In the rows, 128 means zero.
Each row of numbers stands for one node and depends on some of the facts below. Use the named rows to name the rest.

Some rows with their names:
brenal: [115  99 170 138 144 118 122 129 128 133 105 132 120 131  89 150 126 116
 162 108 116 121 114  91 185 104  95 109 160 132 147 124 136 164 146 116
 124 157 145 123  87 132 143 111  95 135 126 128]
basa: [123 151 169 120 144  90  91 126 109 116  63 125 122 102 127 141  87  76
 186  61 159  76 115 150  93 146 134 125  88  61 170  92 139 125  96 100
 128 111 115 152 155  82 159 150 130 202 116 114]
gopum: [106 131 129 117 130  95  92 108 123  98  84 132 113 126 142 141  99 103
 168  89 140  88 129 137  95 132 153 173  96  93 136  86 161  86 118 127
 146 125 114 155 141 120 152 157 135 182 140 125]
steplir: [110  95  60 170 168 193 155 155 153 138 117 162 100 146 129 174 111 161
 152 103  94 147 119  73 151 141 121 173 156 125 136 198  77 175 116 125
 126 131 105 135 111  38  83 141 156 120  78 123]
fola: [134 134 157 135 131 148 136 145 112 146 122 108 149 114 125 116  89  55
 138 140 160 114 113 183  66 160 122  63 124 122 149 110  92 134 105 129
  87 127 119 156 184  73 127 114 107 134 109 121]
grizutu: [153 164 182 119 153 107 119 191  99 145  60 112 117 121 114  80 107  94
 144 102 163 122 116 145 142 122 105  44 105  69 174 102  88 160 107 113
 114 125 155 113 143 132 119 127  89 147  98 147]
stegugas: [111 137 123 146 175 155 156 123 141 146  83 170  88 118 127 155 128 164
 178  97  95 118 128  67 173  93 114 134 171 102 140 161 149 162 132 100
 148 116 145  73 137  82  90 122 162 140 121 140]
gudil: [142 141 148 118 106  81 109 153 106 122 105 124 142  97 115 125 142 137
 125  70 159 121 118 112 141 120 122 107 120  97 130 140 146 170 137 105
 147 129 146 105 105 149 160 141 137 164 128 105]
nelumak: [100  91 158 122 128 141 125 116 116 144  86 133 153  83  84 179  70  74
 184 112 135 122 119 140  76 150 125  67 153 139 144 135 102 170 108 135
  73 142 123 170 148  61 157 116 102 144 100 124]
nastuplu: [115 117 155  96  81 103 129 117 110 120 149  88 156 132 103 102 149 109
  92 184 151 124 135 155 100 108 140  83 131 163  79  89 136  89 155 159
 116 158 156 110 136 219 153 109 111 101 171 151]
misal: [153 131  42 157 168 185 147 201 130 144 124 154 119 150 134 105 120 170
  91 148 127 186 142 103  86 152 144 154 118 124 129 195  54 171 113 146
 110 116 112 139 129  75  87 150 152  99  56 127]
ramaklu: [148 134  53 154 152 173 139 140 143 128 154 161 119 136 168 158 113 168
 116  72 118 135 127 106 124 163 135 204 118 115 138 198  98 167 107 116
 143  96  85 148 117  36 107 152 184 130  84  83]
buklotrak: [107 126 191 137 147 133 133 121 114 157  82 136 130  85  92 174 104  72
 189  92 126  87 106 124 126 136 106  55 163 116 161 126 125 169 111  98
  96 141 139 126 149  60 139 102 106 157 119 118]
zolik: [142 175 190 138 155 122 123 162 105 151  81 130 123 101 109  98 112  71
 158 123 152 110 112 162 104 132 109  65 113  92 172  98 123 146 110  99
 105 107 144 111 165  81 121 113 107 157 104 129]
plizuskas: [115 148  79 150 122 117 105 135 152 140 162 148 148 142 148 171 185 203
  95 110 102 110 147 112 150 159 163 199  91 144 109 185 120 122 108 110
 143 128  99 138  81 124 127 148 162 131 122 115]
gogul: [138 137 151 136 122 137 135 132 120 132 134 117 133 133 125 106 120  98
 120 156 124 141 119 149 119 133 117 104 127 134 140 107 119 125 124 133
 114 124 133 138 141 131 122 119 104 115 125 129]
flatun: [166 137 184 142 145 133 114 150 112 138 119 110 133 134 119  96  94  54
 148 127 141 147 103 164 143 154  89  91 117 122 189  90 104 147 111 108
 111 114 120 160 131  93 131 107  69 133 104 117]

How the nodes are related:
(basa, driravek, 159); (biplipal, driravek, 159); (biskur, driravek, 2)
(braskes, driravek, 2); (brenal, driravek, 67); (brodribok, driravek, 2)
(brofluk, driravek, 159); (bruvun, driravek, 907); (buklotrak, driravek, 159)
(davaklun, driravek, 687); (diplus, driravek, 67); (drarutan, driravek, 2)
(dredafan, driravek, 159); (dreflen, driravek, 67); (dresibres, driravek, 159)
(drinin, driravek, 2); (drodo, driravek, 67); (drurum, driravek, 687)
(dubrunul, driravek, 687); (fadro, driravek, 687); (fikles, driravek, 159)
(flatun, driravek, 159); (flifatre, driravek, 2); (fliklum, driravek, 687)
(flukle, driravek, 2); (fogum, driravek, 907); (fola, driravek, 159)
(fozim, driravek, 67); (fozul, driravek, 687); (fuplis, driravek, 2)
(gegras, driravek, 2); (gigu, driravek, 907); (giklel, driravek, 67)
(gogul, driravek, 67); (gopum, driravek, 67); (gotri, driravek, 2)
(gotrir, driravek, 907); (grimo, driravek, 2); (grizutu, driravek, 159)
(grubeflir, driravek, 907); (gudil, driravek, 67); (kluzus, driravek, 159)
(kolu, driravek, 2); (kostubar, driravek, 2); (kubran, driravek, 2)
(kulo, driravek, 159); (labror, driravek, 2); (lasur, driravek, 67)
(ledavar, driravek, 2); (maku, driravek, 2); (maskipo, driravek, 67)
(miflom, driravek, 159); (misal, driravek, 907); (monil, driravek, 2)
(mubros, driravek, 687); (nastuplu, driravek, 2); (nelumak, driravek, 159)
(nidram, driravek, 159); (nivu, driravek, 687); (noskas, driravek, 67)
(novus, driravek, 687); (nudak, driravek, 2); (pelaflik, driravek, 2)
(pipus, driravek, 67); (plaklis, driravek, 67); (pliflil, driravek, 2)
(plizuskas, driravek, 687); (rabron, driravek, 687); (ramaklu, driravek, 907)
(rasku, driravek, 67); (ripi, driravek, 2); (ruri, driravek, 159)
(rutok, driravek, 907); (sadrom, driravek, 67); (skatrum, driravek, 2)
(skigel, driravek, 2); (skobra, driravek, 67); (skures, driravek, 907)
(skuvok, driravek, 2); (stebri, driravek, 67); (steplir, driravek, 907)
(stigosta, driravek, 67); (toten, driravek, 67); (trafu, driravek, 67)
(tramu, driravek, 907); (traton, driravek, 67); (tretri, driravek, 2)
(vabrik, driravek, 2); (vagrama, driravek, 907); (venemo, driravek, 67)
(viflin, driravek, 67); (vusistes, driravek, 2); (vuski, driravek, 67)
(vuto, driravek, 2); (zakon, driravek, 67); (zogru, driravek, 907)
(zolik, driravek, 159); (bimidres, restu, fliklum); (biplipal, restu, sanosil)
(biskur, restu, kubran); (brenal, restu, maskipo); (brodribok, restu, fliklum)
(brodribok, restu, foplonir); (brodribok, restu, basa); (dreflen, restu, noskas)
(dreflen, restu, buklotrak); (dresibres, restu, vagrama); (dresibres, restu, vima)
(drinin, restu, dubrunul); (drinin, restu, buklotrak); (drurum, restu, rutok)
(drurum, restu, vuto); (fibo, restu, pelaflik); (fibo, restu, viflin)
(fibo, restu, ramaklu); (fikles, restu, gatre); (fikles, restu, maskipo)
(fozul, restu, rutok); (fozul, restu, kolu); (grizutu, restu, fliklum)
(gudil, restu, ledavar); (gudil, restu, mubros); (klusti, restu, fuplis)
(kostubar, restu, vabrik); (kostubar, restu, vagrama); (kostubar, restu, tidro)
(lasur, restu, gigu); (lisul, restu, venemo); (lisul, restu, fliklum)
(lisul, restu, stegugas); (lisul, restu, mubros); (maku, restu, tidrek)
(misal, restu, vetegral); (nastuplu, restu, flukle); (nivu, restu, fola)
(novus, restu, vepum); (novus, restu, sanosil); (nudak, restu, viflin)
(pipus, restu, ripi); (pipus, restu, miflom); (pipus, restu, rabron)
(pliflil, restu, kluzus); (rozen, restu, zolik); (rozen, restu, gatre)
(ruri, restu, fliklum); (ruri, restu, zolik); (skatrum, restu, trafu)
(skatrum, restu, vusistes); (skatrum, restu, nelumak); (skatrum, restu, gotrir)
(skudrok, restu, basa); (skudrok, restu, davaklun); (stebri, restu, venemo)
(stebri, restu, dubrunul); (stigosta, restu, miflom); (stigosta, restu, basa)
(stigosta, restu, gopum); (toten, restu, skures); (toten, restu, rutok)
(vodrebe, restu, fola); (vodrebe, restu, tramu); (vuski, restu, diplus)
(vuski, restu, skobra); (vuski, restu, tretri); (zakon, restu, viflin)
(zogru, restu, rodabra); (zogru, restu, skobra); (zogru, restu, sitro)
(zogru, restu, gopum); (bamegus, paru, drovis); (basa, paru, skudrok)
(bimidres, paru, drovis); (biplipal, paru, tiskes); (biskur, paru, rozen)
(braskes, paru, sanosil); (brenal, paru, tidro); (brodribok, paru, lisul)
(brofluk, paru, kifir); (bruvun, paru, rozen); (buklotrak, paru, rodabra)
(davaklun, paru, sanosil); (diplus, paru, rozen); (drarutan, paru, flepe)
(dredafan, paru, tidro); (dreflen, paru, tidrek); (dresibres, paru, stegugas)
(drinin, paru, kiven); (drodo, paru, gatre); (drurum, paru, skudrok)
(dubrunul, paru, bamegus); (fadro, paru, lisul); (fikles, paru, flepe)
(flatun, paru, tidro); (flepe, paru, lisul); (flifatre, paru, bimidres)
(fliklum, paru, tidro); (flukle, paru, tiskes); (fogum, paru, rodabra)
(fola, paru, lisul); (foplonir, paru, lisul); (fozim, paru, kiven)
(fozul, paru, gatre); (fuplis, paru, bamegus); (gegras, paru, nubropas)
(gigu, paru, vetegral); (giklel, paru, stegugas); (gogul, paru, drovis)
(gopum, paru, fibo); (gotri, paru, rodabra); (gotrir, paru, kifir)
(grimo, paru, nubropas); (grizutu, paru, nubropas); (grubeflir, paru, puno)
(gudil, paru, kifir); (kifir, paru, rodabra); (kiven, paru, vepum)
(kluzus, paru, kiven); (kolu, paru, klusti); (kostubar, paru, drovis)
(kubran, paru, tidro); (kulo, paru, vepum); (labror, paru, sitro)
(lasur, paru, tidrek); (ledavar, paru, rozen); (maku, paru, bamegus)
(maskipo, paru, sitro); (miflom, paru, tidrek); (misal, paru, tidrek)
(monil, paru, bimidres); (mubros, paru, sitro); (nastuplu, paru, foplonir)
(nelumak, paru, tidrek); (nidram, paru, drovis); (nivu, paru, kiven)
(noskas, paru, nubropas); (novus, paru, tiskes); (nubropas, paru, skudrok)
(nudak, paru, gatre); (pelaflik, paru, kifir); (pipus, paru, flepe)
(plaklis, paru, rozen); (pliflil, paru, vepum); (plizuskas, paru, vodrebe)
(rabron, paru, kifir); (ramaklu, paru, tiskes); (rasku, paru, puno)
(ripi, paru, vodrebe); (rozen, paru, skudrok); (ruri, paru, stegugas)
(rutok, paru, kiven); (sadrom, paru, drovis); (sanosil, paru, rodabra)
(sitro, paru, stegugas); (skatrum, paru, klusti); (skigel, paru, tiskes)
(skobra, paru, stegugas); (skures, paru, vepum); (skuvok, paru, tidro)
(stebri, paru, lisul); (steplir, paru, drovis); (stigosta, paru, klusti)
(tidrek, paru, lisul); (tidro, paru, stegugas); (toten, paru, vetegral)
(trafu, paru, flepe); (tramu, paru, skudrok); (traton, paru, fibo)
(tretri, paru, kiven); (vabrik, paru, fibo); (vagrama, paru, bamegus)
(venemo, paru, skudrok); (vetegral, paru, gatre); (viflin, paru, tiskes)
(vima, paru, fibo); (vodrebe, paru, gatre); (vusistes, paru, stegugas)
(vuski, paru, tidro); (vuto, paru, foplonir); (zakon, paru, vodrebe)
(zogru, paru, bimidres); (zolik, paru, kifir)

Name these rows:
No name comes twice in this set of rows, the named rows included.
[ 81 100 146 127 153 116 105 135 116 123  31 138 123  99  77 172  57  65
 216 108 136 101 126 128  60 142 140 101 132  93 141 105 106 127 106 143
  85 150 120 169 162  85 153 146 105 184 100 156] -> miflom
[106 138 154 100 106  68 119 160 110 121  85  97 126 135  86  84 165 125
 106 175 163 116 140 130 108  86 144  77 111 115  82  73 146  93 158 154
 130 170 181  74 132 249 148 135 115 140 158 167] -> brodribok
[140 111 142 135 130 116 105 161 125 100 104 103 109 174 122  86 105  87
 144 151 132 160 111 127 159 119 108 148 102 100 159  74 113 104 135 142
 137 143 131 162 104 175 128 141  71 133 120 145] -> vuski
[126 116 123 117 101  78  97 155 116  87  78 114 121 131 119 129 107 124
 148  80 159 129 118 112 132 119 138 153  95  71 129 106 130 121 127 133
 160 145 136 150 105 175 161 179 120 184 133 127] -> stigosta
[144 117  36 164 170 163 137 223 139 109  94 142  71 196 148  94 108 155
 126 140 125 194 119  83 139 140 135 202  96  63 145 148  48 131 106 147
 154 125 114 150 124 108  68 189 139 140  67 144] -> zogru

Now the same nodes, written a new way:
Some rows with their names:
drodo: [120 115 136 136 127  44 123 129 142 120  98 146 117 119 128 118 142 107
 139 148 122 143 102 117 119 135 107 125 140 125 110 126]
traton: [114 117 137 134 125  50 121 129 143 121 100 143 119 117 128 118 144 108
 139 150 117 145 106 118 116 134 109 128 139 126 110 125]
maskipo: [127 126 139 137 122  44 133 135 129 128 109 157 110 122 113 123 137 135
 133 145 156 168  82 111 116 121 121 109 140 123 102 101]
dresibres: [113 104 108 115 141 134 141 136 137 107 128 149 132 124 112 112 135 123
 134 153 152 147 149 108 115 162 130 126 138 139 100 171]
kostubar: [145  98 105  72 150 158 123 157 130 124 102 133 141 137 112 133 127 125
 139 151 132 131 165 111 119 151 140 147 125 147 135 197]
vuski: [ 83  94 109 115  97  40 119 114 149 117  99 148 122 144 150 110 142 111
 140 131 148 147 139 127 103 154  96 127 150 122 107 143]
biskur: [152 113 123  73 137 156 134 138 110 127  84 125 135 129 130 141 137 151
 130 124 125 133 135 116 123 133 135 156 121 138 142 181]
stigosta: [ 95 127 108 126 105  42 123 124 145 121  94 137 118 141 153 119 136 108
 144 126 177 141 135 128 106 148  76 112 167 121 117 128]
skigel: [153 108 126  61 137 141 117 146 121 124  95 122 133 126 128 139 124 146
 128 121 115 142 123 114 123 124 145 149 126 136 145 163]
pipus: [107 145 112 131 119  35 126 130 149 127  84 121 125 133 157 115 137  86
 144 151 159 123 133 125  97 153  89 121 164 128 123 123]
dreflen: [119 128 134 146 141  84 119 145 147 120  89 138 117 123 125 116 144  95
 150 139 131 133  99 135 146 121  76 110 159 130 130 133]
drinin: [138 126 108  66 148 170 134 154 111 139 101 120 131 133 127 133 128 145
 132 130 138 143 105 129 141 103 125 142 132 143 152 165]
puno: [119 124 133 137 148 139 145 110 142 114 120 137 116 113 135  85 116 135
 116 108 126 134 114 114 111 156 132 114 168 123 109 129]
fogum: [100 135 139 166 131  93 143 107 159 113 129 145 119 100 135  98 140 102
 130 138 124 144 108 119 118 145 104 112 167 106  94 111]
vodrebe: [118 119 123 138 148 157 151 113 145 112 116 140 118 112 138  77 116 129
 122 121 134 129 128 120 116 166 123 111 166 130 113 144]
brofluk: [118 120 133 115 137 117 130 127 131 108 117 127 127 109 134 121 133 130
 128 125 125 145 111 115 122 137 128 139 144 126 117 143]
monil: [148 112 127  64 137 140 117 144 119 124  95 122 134 125 127 141 123 149
 130 124 118 143 121 116 123 123 145 150 127 135 143 167]

Which node is each row?
No name comes twice in this set of rows, the named rows included.
[107 109 137 124  98   9 114 112 143 115 104 150 115 136 136 131 136 136
 130 110 160 161 127 108  89 153 119 119 151 112  99 111] -> skobra
[108 158 130 143 159 126 142 112 141 126 117 117 120 132 147 101 113 124
 107  64 157 129 106 119 109 136 119  98 199 118 122  94] -> foplonir
[104 120 142 169 152  75 135 115 169 112 147 153 125 108 112 111 144  88
 127 138 116 145 130 102 109 161 122 111 163 110  75 114] -> vagrama
[ 98 127 136 125 108   9 108 113 146 120 105 132 118 136 144 139 135 119
 130 102 150 150 124 114  95 145 103 120 167 114 104 104] -> gopum
[113 116 141 131 112  24 121 111 138 118  89 140 122 135 142 135 149 121
 133 112 144 143 129 107  96 153 102 129 154 116 102 121] -> diplus
[113 138 136 139 159 139 150 112 135 125 129 133 115 125 129  97 118 139
 105  80 139 143  91 116 117 126 134  97 178 122 111 101] -> gatre
[149 131 126  71 149 148 135 143 105 141  99 118 133 138 121 156 139 157
 120  94 135 148  97 118 135  99 137 146 136 135 143 150] -> ledavar
[110 159 112 122 154 134 145 140 132 125 107 109 132 115 147 115 132 102
 131 144 143 128 106 124 126 125 113 135 156 135 132 134] -> fikles
[148 103 127  67 156 136 112 150 126 123 114 127 137 131 106 150 126 135
 128 126 111 141 147 100 117 140 158 156 124 140 126 174] -> vabrik
[137 110 128  57 121 113 104 130 122 120  98 115 133 135 142 154 117 155
 124  92 135 144 143 109 102 142 144 151 140 127 139 156] -> tretri
[ 99 128 171 117 118  11 105 107 133 126  88 144 119 103 135 113 134 123
 133 143 103 151  54 103 131 128 129 150 132 111 123 114] -> viflin
[164  92 125 152 112  84 144 140 147 112  92 134 106 113 141 115 150 114
 143 154 100 141 113 142 104 113  90 112 132 135 109 115] -> toten
[106 140 134 134 141  52 130 138 132 139 111 141 113 132 118 128 144 113
 130 120 141 159  62 123 133  92 115 109 154 123 114  92] -> venemo
[110 140 123 136 150 147 162 115 127 129 135 143 113 133 123  92 119 155
 104  79 170 156  83 120 123 122 133  93 178 124 107  97] -> stegugas

The same nodes again, as new rows of numbers:
Some nodes and their rows:
bruvun: [153  95 146 129 163 122  72 122 130 142 138 180 135 120  97  96 151 112
 138 129 158 115 145 160 147  73]
vepum: [128 108  98 149 140 140 154 104 127 158 121 138 166 141 133 160 147 142
  82 148 110 122 138 167 136 125]
brofluk: [130 114 121 140 122 148 116 107 139 163 112 140 172 135 114 169 143 145
 110 131  85 141 142 155 143 146]
plizuskas: [129 140 130 155 189 161  79  41  64 111 133 156  97 192 121 110 147 182
  29 123 118 131 130 124 141 122]
vabrik: [136 124 117 146 180 142 104  49 121 128 132 189 115 147  93 144 142 154
  66 134  80 127 149 120 136  92]
vima: [122 108  91 166 147 128 170  82 137 163 133 156 158 123 135 169 151 142
  79 151  85 124 145 167 136 115]
tidrek: [122 109 102 137 148 142 164 112 122 141 112 148 165 138 135 160 144 152
 100 165 113 120 142 165 133 128]
vuski: [130  98 133 136 157 134  90  73 142 135 150 145 152 126  64 135 167 117
 145 130 141 169 132 184 134 122]
fliklum: [152 139  91 167 178 159 121  76  68  95 112 116  66 193 102 120 129 188
  59 138 118 133 120  95 150  97]
brodribok: [142 129 137 148 152 139  69  49  84 114 116 151  99 150  82 127 142 167
 143 131 125 167 126 146 161 132]
fuplis: [153 121 126 128 182 150  87  73 113 125 124 167 119 166  90 144 149 161
  63 132 112 117 141 130 149 112]
gopum: [166 103 123 140 178 138 109 110 152  94 132 116 150 120  79 156 137 128
 136 154 126 150 148 170 136  88]
rodabra: [133 117 104 164 153 144 127 106 128 120 130  91 165 142 122 176 145 141
 104 145 102 148 155 189 129 120]
kluzus: [137 104 117 135 128 150 132 105 148 157 117 146 168 138 118 177 134 148
  93 153  94 134 138 152 142 142]
flukle: [150 123 129 135 176 154  81  75 105 119 126 167 121 162  89 134 142 159
  77 128 111 119 140 124 137 106]
sitro: [128 104  99 157 147 146 158  93 134 112 143  93 158 155 112 185 155 143
 103 152 113 151 142 183 128 119]
skuvok: [136 119 129 137 164 149  92  66 109 123 134 164 115 171  75 133 153 154
  80 122 119 127 133 126 134 118]

Which node is each row?
No name comes twice in this set of rows, the named rows included.
[154  97 120 135 172 141 116 107 154 102 138 123 155 131  76 158 146 120
 128 141 129 142 145 165 125  91] -> skobra
[163 103 121 133 149 132 129 127 135 168 121 162 151 111  92 132 133 140
 125 147 133 121 132 143 142  96] -> noskas
[146 118 120 150 143 120 100 110 116 180 113 160 142  97  81 114 151 130
 158 123 130 147 125 157 160 124] -> gudil
[131 109 118 159 127 141 145  92 113 164 137 140 166 135 129 148 140 153
  98 149 112 127 131 177 137 125] -> nubropas
[141 106 118 160  96 139 125  94 127 176 115 132 147 128 105 157 124 166
 158 157 116 160 116 157 160 148] -> grizutu
[142 128 131 142 154 139  71  56  87 152 117 176 104 150  88 114 148 166
 101 121 125 137 122 133 156 126] -> drinin
[102 117 115 119 130 147 101  88  91 210 128 133 182 163 119 163 153 149
 115 133 154 125 128 186 135 144] -> fibo
[129 131 143 105 170 164  37  61  80 161 124 162 135 187  81 146 140 160
  93 122 153 116 130 142 135 120] -> nudak
[103 104 116 152 115 138 136  51 157 180 137 177 158 120 112 176 151 133
 107 137  80 154 136 158 141 142] -> dresibres
[142 108 115 136 139 117 113 103 117 168 103 166 141 103  85 115 146 139
 172 141 143 144 120 155 160 125] -> stebri
[137  96 137 114 173 119  73 109 125 134 127 192 137 120  94  97 162 101
 148 132 163 126 143 162 146  88] -> misal
[156 102 104 133 155 134 137 127 141 157 117 152 147 119  78 132 144 135
 126 138 139 118 130 144 136  97] -> maskipo

